hmgj: [-17  32  46  -4  33  -3   3   2 -19   9 -45   6 -42 -22 -35  -1  55  15
  11   2  -1 -36   9 -16  -4]
bplm: [ 18   7  12  -6 -22  10  -1  -5  -5   4   1  12 -12  -7  19  44 -31  -8
  28  15  28  -2  20  -8   5]
mbgb: [ 22   3 -75  -2  20 -13 -21  10  -3   6  42 -53  31  45  16 -26  19  21
 -30  11 -65   3 -16  38  12]
ghbc: [  8  42  19 -49  27   4 -20 -12  -9  25  17  33  -5 -28 -23  -6   0  31
 -14  20  16  -5 -17  -6   2]
nlml: [-47 -17  16  16  -7  -7   7  18  17 -20 -12   3  -1   5 -27 -49  -9  -9
 -20 -42   3   1  -5 -10 -10]
hmgj: [ 23   9  -4 -17   0  12   0   6  -6   3  23   8  -4   5   7  22 -21   3
  -4  18   0   1  10  -1   7]
hmgj: [-25  49   3 -27  16  -3 -29  40 -10   8  23 -23 -26  30 -43 -31 -19  34
 -34 -13 -24 -31  15  -2   6]
bplm: [-18  -7 -12 -10  -9  -2  -9  -2  14   4  17  -9  25  -1 -20 -26 -25  14
 -33 -11  -3  32 -23   4  -8]
hmgj: [ 26 -33 -16 -12 -34   6   7 -21  16 -15   6  20  23 -26  27   6 -24   4
   8  22   7  49 -16  12   4]
bplm: [  2 -41  43  15   9  33  62  -2  -3 -25 -23  24 -12 -13 -27  37  -5 -31
 -11   0  10  19  12 -39 -23]
mbgb: [-23 -33  -5  34 -20 -28  -5 -44  34  36 -29  18  52 -56  35 -22  53 -18
  -1 -12  34  53 -57  28  -3]
hmgj: [  9  24  -2  18   5  15   1  24 -16  35  41 -18  -5  47  18  65 -37 -39
  -9  -5  19 -27  36 -11   3]
nlml: [ 18   8  13  10 -18   2  -5 -24 -11   8 -15   5  -9  -5  31  57 -18 -21
  62  10  43 -21  22 -12  -1]
nlml: [ 45  22 -31  -9  25   8  -9 -20 -27  26  25 -32  10  24  16  59   3   4
  15  35 -13 -15   8   3  -1]
nlml: [ 13  33 -15   1  63  -3  -7   5 -28  17  20 -20  -4  38  -8   1  38  -4
  -5   1 -25 -55   6  -3  -1]
ghbc: [ 51 -47 -18  16  24  24  48 -33 -11 -15   7   5  27   4  22  51  15 -33
  10  29  -9  19  -6 -12 -15]
mbgb: [ -5   8   6 -15 -19   4  -9   8   4   1   9   4  -5  -3  -7   2 -32  10
  -6   0   9  10   5  -2   3]
mbgb: [ -7 -26  -4  39 -15   4  17  13  -1 -34   2  -9  -4  46  21  12 -38 -49
  35 -33  16 -33  35 -19  -7]
hmgj: [-40   5  27  24  24 -16   0 -17   0  13 -39  -2   1 -14 -24 -23  45 -10
   8 -29  18 -20 -15 -13 -17]
hmgj: [ 27  19  -7 -24  42  13  -2 -15 -13  17  51  28  21  15   4  15 -21 -15
 -10   9  20 -19  -8 -15  -5]
mbgb: [-19   6  10 -10 -26   4  -8  13   6   1  -2 -16 -10  -2 -24   3 -34  18
 -16  -5   0  19   7  -4  -3]
ghbc: [ -2  -7  19  -9  -1  19  15  -2   3   1  20  24   8  -2 -13  18 -42 -17
 -17  -5  28  13   0 -23 -12]
mbgb: [ -5  -5   2  11   2  -7  -1 -13  10  19   4  20  20 -14  18  -4  12 -19
  -2  -8  25   7 -17   5   0]
nlml: [  6  15 -35 -21  40   1 -14 -10  -4  30  49 -19  41  19 -21 -15   0  17
 -53   6 -23  14 -34   7  -9]
ghbc: [ -1  18   9  -9  12  -4  -9   2  -9  -6  -8   4 -17   1  -7  -9   8   9
  17   0   0 -27   8  -5   2]
ghbc: [-31  22   7  13  -8 -14 -20  24  -9 -14 -26 -38 -35  27 -19 -16  -2  11
  24 -24 -12 -44  30  -4   1]
bplm: [ 10 -43  -3   3  28  12  37  -3  17 -22  37  63  36   0  14 -37  -3 -42
 -34 -15  11  15 -26  -9  -5]
mbgb: [-22 -21  18  26 -19   4  19   6  -1 -27 -39 -26 -21   8 -20  12  -8  -8
  20 -17  -3  -4  22 -18 -14]
nlml: [ 22  22   5 -24 -15  -1 -12  12   2  22  -2  19 -20 -35  19   9  26  28
 -10  35 -11  19  -1  27  27]
nlml: [ 14  28  25 -27   7  -9 -12   7   4  20  -5  62 -21 -49  24 -20  45  14
   0  22  13  -5 -10  21  30]
hmgj: [ 25 -12   3  -3  14   8  14 -27  -3   3   4  28  15 -16  17  20   7 -16
  14  15  19   5 -11  -7  -5]
nlml: [-33   2  29  29  12  -9  11  32  -5 -26 -34   2 -40  18 -12 -31  28 -20
  17 -36  -5 -53  28 -13   1]
bplm: [ -5  -1   7 -10 -20   9   0  10  -2 -21  -3 -12 -15  10 -19   7 -42  12
   7  -2  -2   2  18 -13  -5]
nlml: [-39 -10  13  23 -34  -3  -3   7  11  -5 -16 -23  -1  10 -15   3 -39 -12
   6 -32  21   7  12 -14 -13]
ghbc: [-18   9  15 -21 -22  -3 -15  10  24  18  24  45  11 -28   4 -27 -30   3
 -32 -10  33  29 -19   7  11]
bplm: [-15  -2  23  -2 -35  16   4   5   1  -5  -4 -12 -12   3 -22  38 -64  -2
   5  -7  25  15  22 -24 -13]
ghbc: [ -6 -33 -21  34  -5 -32   1  -2  25 -12 -24  24  18 -21  51 -64  73 -17
  12 -15 -11   4 -27  39  20]
mbgb: [ 32   8 -13 -28   6   0  -8  -7  -5 -10  11  19  -3 -10  16  -8   7  19
  14  27 -11  -4  -4  12  14]
bplm: [ -4  12  16  15 -11   1  -3  -6  -2  29  -5   1  -3  -6  16  41  -5 -21
  15  -2  34  -5  10  -5   0]
bplm: [  7  -7 -16 -22  -1   0  -4 -12   7   0   7  -3  18 -17 -13 -18   2  29
 -24  16 -20  36 -26  12  -1]
ghbc: [  3  -6  -6   6  31  -7   7 -19  -2   7 -12   3  14 -12  -3 -16  51   1
  -5   4 -13  -1 -24   5  -5]
bplm: [-31   6   0  18   9 -12  -7   3   2  18 -14 -30   5   5 -21 -15  25   4
 -19 -19 -10  -1 -10   3  -8]
ghbc: [  8 -39  -6  27 -28  -6  16  10  18 -34  -4  35   2   0  53 -19  -2 -39
  29 -14  14  -2  10  11  16]
mbgb: [ 16 -37 -43  33 -15  -7   8   6  -1 -48   1 -31   6  49  37  -7 -13 -25
  43 -13 -24 -24  23   7   2]
hmgj: [ 30   4  12   8  39  10  23  -8 -23   0  -8  15 -16   4  12  34  40 -21
  22  18  -1 -35  15 -13   0]
[  0 -24  18  22  38   9  42  16 -11 -39 -23  13 -23  15 -13 -17  42 -25
   2 -13 -25 -33  16 -19  -7] | bplm
[-13  43 -11  -6  24  -7 -24  25 -11  40  21 -36  -6  23 -21  -3  19  21
 -42  -2 -28 -15   1  13   7] | nlml
[ -8  13  58 -15  -8  18  13   6  -6  -9 -14  42 -36 -19 -19  25 -36 -11
  19  -4  45 -16  26 -36  -6] | mbgb
[-60   6  21  37 -46  -7 -12  26   6   5 -28 -52 -21  26 -24  15 -43 -12
   7 -45  19  -8  32 -15 -12] | nlml
[ 42   8 -27  -4 -20  13  -4  -5 -19  15   4 -51  -7  15  18  76 -13  16
  17  44 -25  15  23  12   5] | nlml
[ 14   4   8   2  10   1   7 -13 -10  14 -26  -7 -10 -22   1  25  44  10
   9  24 -11   5  -3   6   1] | bplm
[  8  -5 -44  18  29  -8   0   6  -9   1  12 -48  16  38   1 -12  36   2
 -18   0 -51 -11  -6  17  -1] | mbgb
[  8  11   4  -3 -10   0  -7   0  -6   2  -7  -5 -13  -1   7  20  -5   5
  20  10   5  -8  13   0   5] | bplm
[ -1  26   6   0 -45  15 -11  39  -2  30  26 -26 -23  22   8  64 -62  -4
 -17   6  11  11  40   2  13] | hmgj
[-29  -4   1   9   6  13  10  -4   0  30   8 -48  24  12 -52  27 -20   5
 -56 -11  -8  38 -15 -16 -29] | ghbc
[ 62  -5  -7 -39  -4  14   9 -21 -10 -17  -3  27 -10 -34  22  27  11  29
  25  60 -16  21  -1  11  15] | bplm
[ 18   8 -31  -2  13   3  -6  19  -9  -8  42 -11   5  47  15  -1 -25 -11
  -4  -3 -16 -27  16   3   7] | mbgb
[-23   8  32   9  19  -3   7 -16   5  41 -17  19  10 -36 -16   4  39  -9
 -25  -7  26  15 -26  -6 -10] | mbgb
[  6  33  26 -36   6  10 -12   3   0  26  30  49  -5 -21  -3   8 -28   3
 -17   9  37  -1  -3  -9   8] | mbgb
[-32 -23  -7  40 -22  -8   4   3  14   4  -8 -28  19  16   3  -2 -10 -25
  -6 -32   8  13  -2   0 -11] | mbgb
[-23  24   4  14  22  -7 -18 -18 -10  27  15 -15  18  28  -9  13 -23 -25
  15 -30  40 -37   1 -23 -20] | nlml
[ 30 -18 -12 -13   2   8   6 -37   1  -4  14  23  29 -15  19  16 -16  -7
  17  19  20  19 -18  -4  -7] | nlml
[ 27  -8 -26  26  39 -11   2 -18   3  20  51  53  45  22  75  -7  19 -71
  17 -16  42 -38 -15   8  11] | mbgb
[-49  -4  27  47  17  -9   7   2  -7 -23 -25 -10 -11  41 -18 -15 -13 -50
  41 -64  36 -68  26 -41 -26] | nlml
[ -2   8  23 -11   2  11   9   9 -12 -15 -19  -8 -30  -2 -30  12  -5  17
   4   7 -11  -8  18 -16  -5] | mbgb
[ 42  -8 -35 -13 -35  28   5  -3  -7  22  33 -52  16  15   7  87 -54  16
 -24  46 -23  59  11   9  -2] | ghbc
[ -4 -29 -16   4 -41   2   4   3  34  23  29  19  41 -23  26  -2 -25 -11
 -49   0  14  73 -30  24   9] | ghbc
[ -8  36  -4 -22   4   4 -25  19   7  45  70  22  21  16   3   1 -53 -10
 -50 -12  31   3  -7   2   9] | mbgb
[-45   3 -43   3 -39 -17 -38  40  24  -3  41 -51  21  49 -14 -55 -65  16
 -45 -42 -23  17  -2  21   5] | hmgj
[ -5   1  -1  -3   7  -3  -3  -1   0  -4  -2   1   1  -1  -7 -15   6   6
  -2  -4  -4  -3  -6   0  -2] | hmgj

hj-gf: [-53  21 -25 -51 -69 -14 -12  -6   7  23 -11  -6   3  -7 -16  24 -19  22
 -49  43 -23  15  19  44  -6]
sq-nt: [ 16 -15   6   4  -6  -2  -2  -6 -11  -1  -4 -22 -16 -14   8  -6  -2 -22
  -7  -4  13  -8  26   6  12]
sq-nt: [-13  28 -30 -42 -20 -13  -7 -18 -42 -22 -46 -30 -12 -16  11  -2   2 -27
  -7   7  29  -2  30  17  24]
sq-nt: [-21   7   0 -14   4 -16  18  38  30  -8  14  35  12  31  -9  -7   7  13
 -14  -1  -7  -7 -31  25  -7]
pf-nm: [-22  29 -45  16 -41 -13   9  13  12 -28  -4  -9 -24 -51  -6 -27  33  11
 -15 -17   1   2  32  25  -8]
sq-nt: [ -1 -31  12 -26 -27 -12  -4 -16   4  20  -9 -19  -6  -3   6   1 -18 -22
 -48  17  26 -19  28  25  19]
pf-nm: [ 32 -21 -10  10  -1  -5   0 -33 -28 -16 -34 -46 -28 -47  31 -28  13 -47
 -12 -22  62 -32  51  -9  28]
pf-nm: [  6  24  -1  -9  41  -6  20  40 -16 -23  -4  20   4  36  17   2   5  -4
  38  -9 -15  -6 -41  -8  -8]
sl-pc: [ 22  -5   8  -6  15  -5  20  33 -26  10  -3 -14 -19  16  46  20 -20 -13
  19   9 -32 -22 -12  -9 -16]
sl-pc: [-18 -11  20 -28  36   8   2 -13  25  44   2  52  58  64   6  36 -27  38
  -1  29  -9  -9 -78 -39 -23]
sq-nt: [ 56 -84  56  58  17  17  -6 -27  28  30  36 -17 -10 -18   2 -17  -7 -23
 -18 -19  29 -22  29 -21  13]
sl-pc: [-10  14  16   2  41  11 -24 -27  18 -38   7  41  41  29 -69 -30  30  -1
  20 -27  50  37 -23   0  39]
hj-gf: [-11 -20  23 -23 -44  -1 -17  -2   4  34  18 -16  -6   7 -18  26 -34  -1
 -34  35 -30  16  26  37   5]
pf-nm: [ 27 -34  36   1  23  -3   6  12   2   2  12  -2  -5  23   5  -7  -9 -29
  -5  -7  15 -16   0   8  18]
pf-nm: [-17  13   6 -51  27   1  -2  -8 -17  22 -22  24  38  56  14  38 -29  12
  11  32  -9  -2 -54 -22  -7]
sl-pc: [  4  -9 -33  17 -49 -24  20  15   6 -17 -10 -38 -49 -66  28 -34  22 -22
 -43 -18  23 -35  62  34   1]
pf-nm: [ -6  25 -23  30 -11  10  -4  -1  -1 -12   7  -3  -9 -31 -10  -4  18  22
  23 -12 -23  22   8 -11 -17]
sl-pc: [ -1   0  -2 -15  10 -11  10   9  -1  -9 -10   5   2  12  10  -7   3 -11
  -7  -3  17 -16  -8   6   7]
hj-gf: [ 20 -24  24  27   4   7  -2   8  12   5  27  -3  -9  -2 -10  -5  -1  -5
   3  -9  -9   5   9   3   2]
hj-gf: [ 25  -1  12  24  24  12   1   9 -15  -5  10  -5  -8   2   7   3   0  -5
  35 -11 -17   7  -5 -20  -5]
hj-gf: [  8   5 -24  31 -19   4  20  25  -6  23   6 -17 -27 -33  49  21  -8  27
  14   7 -59 -16   0 -26 -51]
hj-gf: [-21  23 -27  18 -29  -1   4  15  17  -7  12   5  -9 -27 -11  -5  16  28
  -2  -3 -28  14   7  11 -21]
pf-nm: [ 20  49 -36  12  48   5  16  11 -54 -44 -38  -9 -11 -10  41  -6  24 -10
  72 -28   2  -7 -21 -47 -10]
sl-pc: [ -5  15  -5   0 -17   4 -18 -12 -14 -18  -2 -16  -9 -18 -27  -7   8  -9
   6  -4   4  27  29  17  18]
sl-pc: [ 25  -4 -13  24   8 -24  26  33   0 -58  -6 -18 -41 -32  12 -61  44 -48
  -7 -51  52 -31  39  32  27]
hj-gf: [  6 -22 -14   0  -6 -10  23   1   8  26 -15  -8  -7 -15  54   5  -8   4
 -26   7   7 -49  -4 -20 -24]
sl-pc: [ 22   9  24   8  51   8  -3  13 -16 -32   8  14   8  33 -18 -11  11 -20
  46 -23   8  17 -21  -7  20]
sq-nt: [ 27 -11  -6  -4  10  -5  -8 -40 -35 -33 -40 -39 -19 -33  11 -34  18 -57
  -6 -26  79 -20  48  -1  47]
sq-nt: [-11  30 -21 -13  28 -18  17  24   3 -52 -16  26   7  16  -7 -35  36 -13
  10 -29  39  -9 -21  15  16]
pf-nm: [ 18 -13  14  -4  21  10  -8 -25 -20  11 -12  -9   7   9  13  11 -13 -13
  13   4  13  -5  -4 -26   8]
hj-gf: [  8 -14  38 -22   1   7 -23 -10 -17  11  10 -11   4  29 -26  18 -27 -21
   1  19  -8  25  10  19  26]
sq-nt: [-17  14  -3  -8  -7  -8  12  36  13   1  15  18   1  19  -3   9  -3  18
   0   9 -36   5 -21  17 -18]
[ 17  23  -5  29  -7   7   8  44 -29  -9  19 -23 -37 -15  14  15  -3   4
  45  -3 -71  20  12   1 -25] | sq-nt
[ 24 -38  20  41  -4   4  10  13  26  17  31  -5 -16 -16   9  -8  -1   1
 -12 -10 -12 -15  12  -2 -13] | hj-gf
[  9 -10  27  23  10   1   7  39  24  -4  41  19  -4  21 -21  -5   2   5
   9 -10 -30  12 -12  18  -5] | pf-nm
[ 12 -24  16  12 -11  10  -9 -15   1  26  11 -15  -5 -10   4  13 -17   2
  -7  11 -13   1  14  -9  -5] | sq-nt
[ -5   9 -12 -24 -10 -12   1  -3 -17 -15 -23 -15  -9  -6   6  -8   3 -22
 -12   1  24  -8  18  18  18] | sq-nt
[-43  44 -19 -44 -29  -4 -21 -10 -12 -13 -15   6  14  11 -40  11  -2   9
  -5  21  -7  39   4  33  15] | hj-gf
[  5  24  -8 -46  19 -28  12  26 -41 -58 -37 -14 -18  20   7 -28  15 -61
   4 -18  48 -14  15  43  46] | sl-pc
[  8 -23  13   4  -3   5  -7 -21   7  18   3  -6   4  -5   0   2  -9  -3
 -14   5  12  -5   9  -7   5] | sq-nt
[-28  40 -18   1  17   9   2  12  13  -3   7  42  30  23 -15  14   9  47
  32   4 -35  24 -53 -22 -29] | sq-nt
[-23  19 -21 -57 -30 -21  -1  -2 -27  -5 -36 -20  -8   2  13   8 -12 -21
 -28  23  14  -9  20  34  16] | sl-pc
[ 16 -38  41   1   9   4  -6  -1  14  20  22   3   6  24 -11   5 -18 -12
 -13   7   2  -2  -1   8  12] | pf-nm
[-30  16 -49 -12 -30 -17  21   2  16   8 -25   4  -1 -28  34  -2  10  25
 -32   8   6 -32  -5  -4 -28] | hj-gf
[ 11 -11 -15  43 -35  27 -33 -72 -10  16  -7 -42 -13 -76 -11  -3   6   8
  -2  -4  14  20  58 -33   2] | pf-nm
[ 22  -3   7  20  25  -3  11  19  -2 -27   6   1 -12   1   2 -24  18 -20
  17 -27  15  -7   1   2  11] | sl-pc
[ 19 -25  17  22  40  -7  14   7  31 -28  10  25   9  11 -10 -45  30 -20
  -6 -39  57 -24 -12   1  22] | sq-nt
[ 48  -6  16  72  32  23  -1  11 -13 -24  29 -15 -27 -26  -4 -18  21 -10
  58 -40 -18  17  15 -28  -3] | pf-nm
[ 20 -31  18  -2 -19 -18  13  30  -1  -3  10 -27 -36  -7  15 -13  -7 -38
 -30  -3   5 -23  38  42  16] | sq-nt
[ 13 -17  29 -28  -2   5 -13  -8 -30  29  -3 -22  -2  25  11  35 -40 -18
   1  31 -21   5   5   2   8] | hj-gf

dm-jp: [ 19 -52 -15  -1 -33  31   3   4  48 -10   1 -35 -22  -8   0  -8   8  20
  -6 -14  -5  13 -13  -9   8]
qh-sj: [  7  16  14 -31  13  19 -12  40  -7  10  35 -17 -12  27   3  29  57  52
  17   2 -39 -41 -12  20  -8]
dm-jp: [  5 -15 -11  10 -18  -6   6 -10  17  -6 -25   1  21  -9   1 -15 -32 -11
 -16  13  13  17  12 -27   5]
dp-qj: [-13  33   7 -34  -4  24 -25  -5 -19 -19   6 -15  -9   0 -43  11  37  23
  18   8 -17  12  -7 -24   7]
qh-sj: [ 11  -1  -2 -49  -7  -4   2  51 -28 -24 -33  -2   7   1 -49   0 -41  28
  11  22 -35  18  40 -26  15]
dp-qj: [ 22  36 -14  31  -8 -35  -8  44  10   4 -21 -17  25  -1  38  29  -8 -23
 -45   7  40 -41 -16   9 -45]
dm-jp: [ 35 -21   5  10   4  20  28 -16  -8  14 -12  11  44 -12  -4   2   1  17
 -37   9  27 -22  27  -3 -11]
bb-cf: [ 15   5   8 -53  21   3   0  61 -40 -27   0   2 -37  -8 -42  56   4  27
  43 -14 -38  -4   8  51  19]
dp-qj: [ -8 -10  -4  15   4   6   4 -35  17  22  30  21   7  17  35  -7  16   4
  17  11  -2  -9  -6   8  12]
dm-jp: [ 18 -31  15 -26   1   3   2  54  47  -7  -2 -27  -2   6  20  49  25  46
  14  -3 -51 -27 -18  23  12]
dm-jp: [-23  37  24 -27  29 -19  -3  -2 -52  -9 -14  29  13   1 -29  12 -12   0
  25  13 -17   6  18  -1  11]
bb-cf: [-16 -17  41 -11  19 -24  12  20   5  -7 -17   1  -4   8  36  45  -1  21
  34 -12 -24 -29 -32  43   3]
dm-jp: [ -8  33  19  -4   3   9 -21  20  -3   6  14 -38 -11  12   0   5  53  17
 -19 -14  -4 -29 -29  -5 -35]
dp-qj: [ -9  -5  -1  19  -9 -15  -2   1   4 -12 -22 -19 -20 -19  -8 -23 -25 -38
 -23 -28  23  22 -10  -6 -15]
dm-jp: [-21  23  24 -23 -22  14 -17   3 -26 -15 -31 -41   9   7 -42 -39   5  24
 -25   6   1   8  -3 -68 -30]
qh-sj: [-10  51  -4 -14  -3 -17 -26  11   3 -10 -15  -1  33   3 -12  17   4  -2
  -4  36 -13   4   5 -39   3]
qh-sj: [  5   1   1 -13 -26   0  -7  22   8 -23 -37 -29  10  -6 -11  10 -12  14
 -11  10   5   1  -9 -28 -10]
dm-jp: [-19 -34   0  -1 -24  14  -7 -19  34 -20  -4 -27 -39 -11  -4 -15   2  -4
  18 -24  -8  34 -30  -9  15]
dp-qj: [ -3  -1   2 -17   2  23  -9   9  -8   1  19 -20 -26   1 -38 -30  22   9
  -8 -18 -22  17  10 -16  -1]
bb-cf: [-15 -25  -3  13 -19 -24   2  15  35   7  -7  -8  -3  24  50 -19 -29   1
  10   7 -13  -5 -17  -7  -1]
bb-cf: [ 21   5 -30  12  -2 -27  -3  50  29  18  10   2  14  14  29  -1 -20 -12
 -20  19 -16 -12  20   1  -2]
dm-jp: [  2   2  17 -13   5  21  10 -14 -42   2  -7   2  12   1 -31 -19   4  22
 -10   2  10  -5  19 -16 -12]
qh-sj: [ -5  30 -30   4 -23   2 -30  -2  -9 -45  -8 -24 -63 -36 -32  31   4 -47
  17 -33  42  36 -41  23  -2]
qh-sj: [  8 -34  -7   5 -12  24   7 -13  13  -5   6 -15 -28 -14 -14 -18   3  -3
  -5 -25   8  19  -4   4   4]
dp-qj: [-21  -8  -7  14 -11   7  -5 -50   8 -16  10  12 -33  -8  19  20   7 -18
  46 -12  24  16 -41  29  19]
dp-qj: [  6 -10   7  -3   8  15   8 -18  13  20  15  13  33  12   9  -6  19  25
  -4  21 -17 -13  16 -15  10]
qh-sj: [ -8   9  17 -10  27  33 -19   7  29  40  80 -22 -22  31  12  -8 100  37
   0 -17 -58 -30 -17  10  -3]
bb-cf: [  3 -46  28   6  -5  33  21 -37  19  15   6  -8  15  10  26  -5  30  43
   0  -4   3 -26 -17   0  -4]
qh-sj: [ -4 -18   8 -10  12  14  -7  22  36  23  31 -27 -10   9 -20 -53  28   9
 -31 -17 -60  17  21 -33   5]
dp-qj: [-36  19   8  -6   2 -16 -16  -8  13  13   5   1  16  21  -3 -51  -7  -6
  -3  20 -39  23  15 -57   8]
bb-cf: [ 35  49 -30  -5  -2  24 -15   5 -40 -14  14   3  -7 -19 -33  50  35  -3
  -6   4  45 -16   0  27 -14]
qh-sj: [ -9 -31  25   0 -10  10  14  -5  -6   0  -7 -14 -14  16  26  -3   3  31
  15 -14   8 -24 -29  15 -16]
dm-jp: [ 29 -10  12 -24  20   9  19   6  -9  -7 -18  21  37 -18 -23  44   1  25
   1  16 -14 -10  30  12  21]
dm-jp: [ -3 -33  23 -21  -1  22  14   0 -15  -1   0  -9 -14   9 -12 -13   4  38
  15 -12 -16  -4   0   3   2]
qh-sj: [  4 -11 -16  24  -2   7   7 -35  -8  -5   9  16 -27 -19   4   8  -5 -31
  12 -22  41  12 -13  36   4]
bb-cf: [ 10  20 -25  42   4 -27  14 -28 -19  25  -1  46  42   7  37 -12 -39 -37
 -18  29  51 -14  23   3 -12]
bb-cf: [  5 -16   8   9 -13  21  -3  26   4  10  17 -51 -39  12   6 -29  31  16
 -30 -39   9 -22 -27   5 -42]
bb-cf: [-32 -33  46  -9  23 -16  23  -8 -19   3 -17  11  -9   6   0 -27 -29   5
  19 -23 -26   9   3   8   7]
bb-cf: [ 16   4 -18  -4  -2 -32  -3  74   3   0   3  -4 -19  19  32  27 -23   2
  13   3 -16 -26  -5  39  -8]
bb-cf: [-15 -12  -2 -25 -15   4 -10  15   1 -21  -5 -15 -33   2 -21 -10 -12   9
  28  -6 -25  27  -6 -10  16]
dp-qj: [ 13  -6   7 -15   6  21  15 -32 -27 -12  -4  32  15  -6   0  55  11  30
  41  17  18 -18  -4  34  20]
dp-qj: [ -2  13  -9  17  -5 -20  -3  17 -24 -14 -15 -10 -32 -13  -1   1 -26 -37
  -7 -27  36   5 -16  24 -24]
dp-qj: [  8  -3 -11   8 -12  -1 -21  44  70  17  17 -51   1   8   8 -32  28  -1
 -52  -7 -39   2  -1 -41 -14]
qh-sj: [-23   9  28  -9   3 -17  -2   9   0   8 -14  -4  27  25  18 -13  -5  22
   1  19 -24 -16  -3 -29  -9]
[ 13   6  -4   4   1 -27   3   3  33 -14 -41  13  51 -25   4  36 -27 -19
 -16  26   0   9  14 -16  18] | dm-jp
[-12  42 -16  43  34 -28  -6 -47   8  30  31  50  27  -6  26  -3   7 -63
 -12  11  17   7  13   9  10] | qh-sj
[ 27  20 -39   6 -17  25  -8 -17  -6   1  15   8  13  -7 -17   5  13  -3
 -13  23  31   4  16 -13   1] | bb-cf
[  4 -18  -3   4  -4  12  11  10 -18  22  26  -2 -19  28  17 -32   0  20
   2  -7   3 -21   3  13 -17] | dm-jp
[ 11  23 -44  -1 -19 -18 -22  43  19  -2  11  -6  -7  12   9   1 -16 -14
   0  22 -11   8   8 -10   4] | dm-jp
[ -5  23  11   4   6  -8 -13  19  13  10  12 -17   4  14  24  15  32   8
  -8   0  -9 -29 -22   4 -19] | qh-sj
[-31 -19  19  15  -4  -1   6 -34 -12  -3   1  -1 -35   6  21 -16  -5  -8
  27 -28  20   3 -37  21  -8] | qh-sj
[-20  -3  16   0  -6 -17   4 -35   9 -20 -46  12  34 -16  -2   6 -32 -11
   7  18   7  22  -2 -30  16] | dp-qj
[-15  21  31   3  14 -15 -12   0  23 -11 -13 -17   6 -12  17  49  35  -4
   1 -13  -5 -18 -42  15  -7] | bb-cf
[-14  24   8  16   1 -10  -8 -12 -14  -4   6   1 -18   6  34  35  19  -8
  23 -10  32 -27 -46  38 -19] | qh-sj
[ -5  24 -32   4 -41  15 -34  30   6   3  25 -52 -39  26  -5 -50  18   2
 -22  -3   8   4 -18 -40 -35] | dm-jp
[-18  12  27   0  29 -14   9 -38 -17  -3 -18  33  28 -17 -10  16  -7 -16
   9   4   1   9   9   2  16] | bb-cf
[ 27   6 -13   4  -2  16   1   9   1   8  11  -6  11  -3  -6   8  19   8
 -24   5  12 -16  10   1 -11] | dm-jp
[-58   9  60  -3   8 -42 -12  -2  29 -18 -45 -25   9   2  28  13  -2  -5
  12 -12 -28  -1 -51 -19  -7] | dm-jp
[  8   2  -9 -18 -18  26  -7 -19   8 -13  -7  -3  22  -5 -24   8  13  24
   4  27  -3  12   9 -34  16] | qh-sj
[ -4  23 -27  20 -41  33 -32 -61  27 -35   0 -28 -26 -33  -9  35  46 -25
   7 -10  61  22 -60  -7  -2] | qh-sj
[-10 -20  20 -13 -10  43   3 -58   3 -12  -2  -6   3 -11 -23   2  33  29
  16  -2   5  13 -14 -19  15] | bb-cf
[ -9 -11  30 -35  -1 -26  10  41  -2 -12 -49  -2  38  16   2   7 -42  39
  11  31 -43  -9  17 -29   8] | dm-jp
[-43  37  12 -33  -7 -14 -22 -32 -17 -35 -27  22  14   3 -13  33 -12   7
  64  39 -15  25 -16 -25  34] | dp-qj
